Here is a tiny trained network, its code and every weight. The questions are about switching its units off for an input and a class, where a switched-off unit gives its printed mean instead of its output.

import numpy as np


def w(rows, s, z=0):
    codes = np.array(rows[::2]) - 128.0
    scale = np.full(codes.shape[1], s)
    scale[-1] = z or s
    return codes * scale


def f(y):
    return np.maximum(y, 0)


def log_softmax(a):
    a = a - a.max(-1, keepdims=True)
    return a - np.log(np.exp(a).sum(-1, keepdims=True))


def net(x, mask):
    res = np.array(x, float).reshape(1, 4) / 4 @ E
    y = f(res @ A[0][:, :-1].T + A[0][:, -1])
    res = res + np.where(mask, y, B[0][:, -1]) @ B[0][:, :-1]
    return log_softmax(res[-1] @ U[:, :-1].T + U[:, -1])


A, B = {}, {}
E = w([
[31,79,125,144,87,58],'x0',
[145,56,109,45,75,173],'x1',
[134,202,193,46,99,74],'x2',
[61,197,1,54,163,158],'x3',
],0.0094)
A[0] = w([
[212,151,138,145,144,189,49],'N0',
[176,84,199,156,93,92,59],'N1',
[148,45,128,85,65,172,77],'N2',
[237,147,160,105,187,169,77],'N3',
[42,46,148,138,76,49,64],'N4',
[116,6,70,252,178,213,35],'N5',
[193,106,175,143,93,67,69],'N6',
[162,73,152,191,125,145,88],'N7',
[181,70,202,191,78,143,9],'N8',
[178,43,142,40,43,185,65],'N9',
[141,204,246,25,64,47,2],'N10',
[182,88,206,168,86,112,23],'N11',
[179,36,135,38,36,188,45],'N12',
[254,147,147,120,174,181,83],'N13',
[113,206,154,217,218,103,67],'N14',
[235,152,150,115,160,168,82],'N15',
[189,84,212,165,87,108,21],'N16',
[39,59,154,141,63,50,65],'N17',
[143,185,186,232,193,65,49],'N18',
[219,159,138,107,169,188,82],'N19',
],0.0068,0.0021)
B[0] = w([
[95,132,156,176,95,135,185],'N0',
[110,158,86,95,143,157,203],'N1',
[134,91,148,128,172,107,182],'N2',
[86,130,147,165,87,141,204],'N3',
[87,141,148,197,93,155,217],'N4',
[255,172,120,132,91,74,255],'N5',
[131,140,78,95,141,160,190],'N6',
[147,169,92,85,122,137,193],'N7',
[114,146,97,74,129,160,213],'N8',
[113,85,170,121,185,85,202],'N9',
[246,164,111,142,87,76,241],'N10',
[98,155,88,69,146,164,205],'N11',
[112,72,162,124,187,83,204],'N12',
[78,136,148,182,89,144,212],'N13',
[114,62,147,85,203,82,210],'N14',
[91,130,144,166,93,141,198],'N15',
[101,150,85,72,141,170,210],'N16',
[84,145,146,206,73,163,217],'N17',
[118,62,159,115,194,100,222],'N18',
[72,136,143,169,93,160,198],'N19',
],0.0099,0.0073)
U = w([
[59,126,171,202,58,158,74],'0',
[89,162,33,34,147,169,247],'1',
[122,48,198,114,203,86,4],'2',
[251,145,120,139,74,98,200],'3',
],0.013,0.0012)

Each question gives the input, the list of numbers given to net, and the class t.
The units are the neurons (one row each of A and B). Each row of codes is followed by its name. A weight is (code - 128) times the scale printed after its matrix; where a second scale follows, it is the last column's (A, B and U).
mask holds one flag per neuron, in row order. A switched-off neuron (its flag False) gives its mean, the last column of its row in B, instead of its output. The means were averaged over made-up inputs and are rounded, as every weight is.
A unit's drop is (log p(t) with every unit on - log p(t) with that unit switched off) / (log p(t) with every unit on - log p(t) with every unit switched off).
The circuit of an input: a set's keep is (log p(t) with only the set's units on - log p(t) with every unit switched off) / (log p(t) with every unit on - log p(t) with every unit switched off). Starting from the 12 units with the biggest drops (on a tie, the unit counted first), units are removed one at a time, each time the one whose removal leaves the highest keep (on an exact tie, the one counted first), for as long as the keep stays at least 0.8.
circuit, biggest first: the units of the circuit, biggest drop first
most important unit: the unit with the biggest drop
k most important neurons: the k neurons with the biggest drops, biggest first
drop when u is switched off: that unit's drop, to one decimal
input [-8,-2,6,-7], class 0: most important unit : N13
input [-2,7,-6,3], class 2: circuit, biggest first : (N12, N9)
input [8,-3,-8,8], class 0: 3 most important neurons : (N10, N4, N17)
input [8,-5,2,7], class 0: circuit, biggest first : (N17, N4)
input [-6,-8,5,-2], class 2: 4 most important neurons : (N14, N18, N17, N4)
input [-5,6,-5,-3], class 2: 2 most important neurons : (N12, N9)
input [4,6,1,0], class 2: 2 most important neurons : (N12, N9)
input [-2,-6,-7,-1], class 3: 3 most important neurons : (N5, N12, N9)
input [3,-3,6,2], class 3: drop when N10 is switched off : 0.5
input [2,5,-4,-5], class 1: drop when N18 is switched off : 0.1
input [-8,0,2,0], class 0: drop when N10 is switched off : 0.0
